Here is a tiny trained network, its code and every weight. The questions are about switching its units off for an input and a target symbol, where a switched-off unit gives its printed mean instead of its output.

import numpy as np


def w(rows, s, z=0):
    codes = np.array(rows[::2]) - 128.0
    scale = np.full(codes.shape[1], s)
    scale[-1] = z or s
    return codes * scale


def f(y):
    return np.maximum(y, 0)


def softmax(a):
    e = np.exp(a - a.max(-1, keepdims=True))
    return e / e.sum(-1, keepdims=True)


def log_softmax(a):
    a = a - a.max(-1, keepdims=True)
    return a - np.log(np.exp(a).sum(-1, keepdims=True))


def net(x, mask):
    ids = ['αβγθμξπφω'.index(c) for c in x.split()]
    T = len(ids)
    res = E[ids] + P[:T]
    r = res
    for j in range(3):
        rows = slice(4 * j, 4 * j + 4)
        q, k, v = (r @ M[0][rows].T for M in (Q, K, V))
        z = softmax(np.where(np.tri(T) > 0, q @ k.T / 4**0.5, -1e9)) @ v
        o = O[0][rows]
        res = res + np.where(mask[j], z, o[:, -1]) @ o[:, :-1]
    y = f(res @ A[0][:, :-1].T + A[0][:, -1])
    res = res + np.where(mask[3:7], y, B[0][:, -1]) @ B[0][:, :-1]
    return log_softmax(res[-1] @ U[:, :-1].T + U[:, -1])


Q, K, V, O, A, B = {}, {}, {}, {}, {}, {}
E = w([
[40,7,138,107],'α',
[219,81,106,122],'β',
[172,181,96,169],'γ',
[57,90,35,106],'θ',
[187,62,130,71],'μ',
[132,123,194,80],'ξ',
[97,129,123,165],'π',
[231,147,138,75],'φ',
[111,80,74,183],'ω',
],0.02)
P = w([
[183,84,109,114],'0',
[255,134,156,233],'1',
[140,78,99,92],'2',
[240,141,151,234],'3',
[121,92,91,87],'4',
[228,144,153,233],'5',
[102,105,92,88],'6',
[220,151,154,227],'7',
[88,113,92,90],'8',
[217,151,150,224],'9',
[82,114,92,94],'10',
[215,157,151,225],'11',
[71,120,95,94],'12',
[223,150,153,228],'13',
],0.0085)
Q[0] = w([
[141,79,174,204],'H1',
[214,194,70,219],'H1',
[132,179,65,66],'H1',
[174,238,87,162],'H1',
[185,184,92,201],'H2',
[114,68,73,173],'H2',
[196,181,214,64],'H2',
[134,25,244,179],'H2',
[143,33,77,28],'H3',
[105,42,87,148],'H3',
[117,210,3,111],'H3',
[159,87,126,204],'H3',
],0.021)
K[0] = w([
[119,184,179,125],'H1',
[68,234,94,196],'H1',
[132,102,59,131],'H1',
[72,136,109,220],'H1',
[197,158,127,198],'H2',
[70,161,145,189],'H2',
[230,123,156,54],'H2',
[102,3,199,145],'H2',
[178,22,84,111],'H3',
[112,90,78,186],'H3',
[152,184,3,92],'H3',
[137,150,129,208],'H3',
],0.025)
V[0] = w([
[174,152,164,59],'H1',
[156,164,115,96],'H1',
[118,214,144,174],'H1',
[128,111,255,116],'H1',
[239,28,193,187],'H2',
[86,147,218,251],'H2',
[154,35,148,199],'H2',
[96,77,118,176],'H2',
[44,156,68,152],'H3',
[149,60,48,173],'H3',
[165,154,169,67],'H3',
[111,166,6,47],'H3',
],0.005)
O[0] = w([
[219,144,151,64,124],'H1',
[162,128,114,94,132],'H1',
[159,111,119,211,116],'H1',
[210,149,218,160,101],'H1',
[131,42,131,254,253],'H2',
[55,171,147,163,131],'H2',
[91,86,161,178,228],'H2',
[83,127,162,123,171],'H2',
[144,58,93,135,106],'H3',
[97,146,41,69,244],'H3',
[109,150,184,146,75],'H3',
[30,94,80,87,93],'H3',
],0.0064,0.005)
A[0] = w([
[132,7,188,103,61],'N1',
[188,134,60,166,4],'N2',
[107,228,169,227,10],'N3',
[85,43,202,56,137],'N4',
],0.015,0.0034)
B[0] = w([
[17,117,251,70,245],'N1',
[111,246,79,109,254],'N2',
[154,58,96,42,217],'N3',
[220,150,101,200,210],'N4',
],0.012,0.0099)
U = w([
[102,109,126,171,123],'α',
[105,206,121,164,120],'β',
[151,157,107,59,71],'γ',
[43,110,82,111,64],'θ',
[67,153,116,56,79],'μ',
[147,112,130,81,91],'ξ',
[163,46,84,130,121],'π',
[221,140,131,201,174],'φ',
[159,108,98,248,246],'ω',
],0.014,0.013)

Each question gives the input, a string of symbols that net reads in full, and the target symbol t.
The units are the heads (4 rows each of Q, K, V and O) and the neurons (one row each of A and B). Each row of codes is followed by its name. A weight is (code - 128) times the scale printed after its matrix; where a second scale follows, it is the last column's (O, A, B and U).
mask holds one flag per unit, heads first, then neurons. A switched-off unit (its flag False) gives its mean, the last column of its rows in O or B, instead of its output. The means were averaged over made-up inputs and are rounded, as every weight is.
A unit's drop is (log p(t) with every unit on - log p(t) with that unit switched off) / (log p(t) with every unit on - log p(t) with every unit switched off).
unit that matters most: the unit with the biggest drop
top k neurons: the k neurons with the biggest drops, biggest first
which heads matter: for each layer, one digit per head in row order, 1 if its drop is at least 0.15 and else 0, layers parted by /
drop of u: that unit's drop, to one decimal
input μ π φ β μ β π π β, target ω: which heads matter : 111
input π γ ω ω ξ ξ π γ γ π β ξ, target ξ: unit that matters most : H3
input π μ π ω α θ π π μ γ, target γ: which heads matter : 000
input ω ξ β, target μ: top 3 neurons : [N1, N4, N2]
input π β μ β π π β φ γ π α π μ, target φ: top 3 neurons : [N4, N3, N2]
input γ α θ β π, target ω: which heads matter : 001
input φ φ ξ, target φ: top 3 neurons : [N4, N3, N2]
input β β γ β μ π ω π π φ α, target α: which heads matter : 000
input θ μ α φ β ξ φ ω π, target ω: top 3 neurons : [N1, N2, N3]
input π ω γ ω ξ π, target π: drop of H2 : 0.1
input μ π π μ ω α θ, target π: drop of N2 : 0.4
input φ π ω μ, target μ: drop of H2 : 0.2
input μ α π θ ω α, target α: drop of H1 : 0.0
input μ π θ, target π: unit that matters most : N4
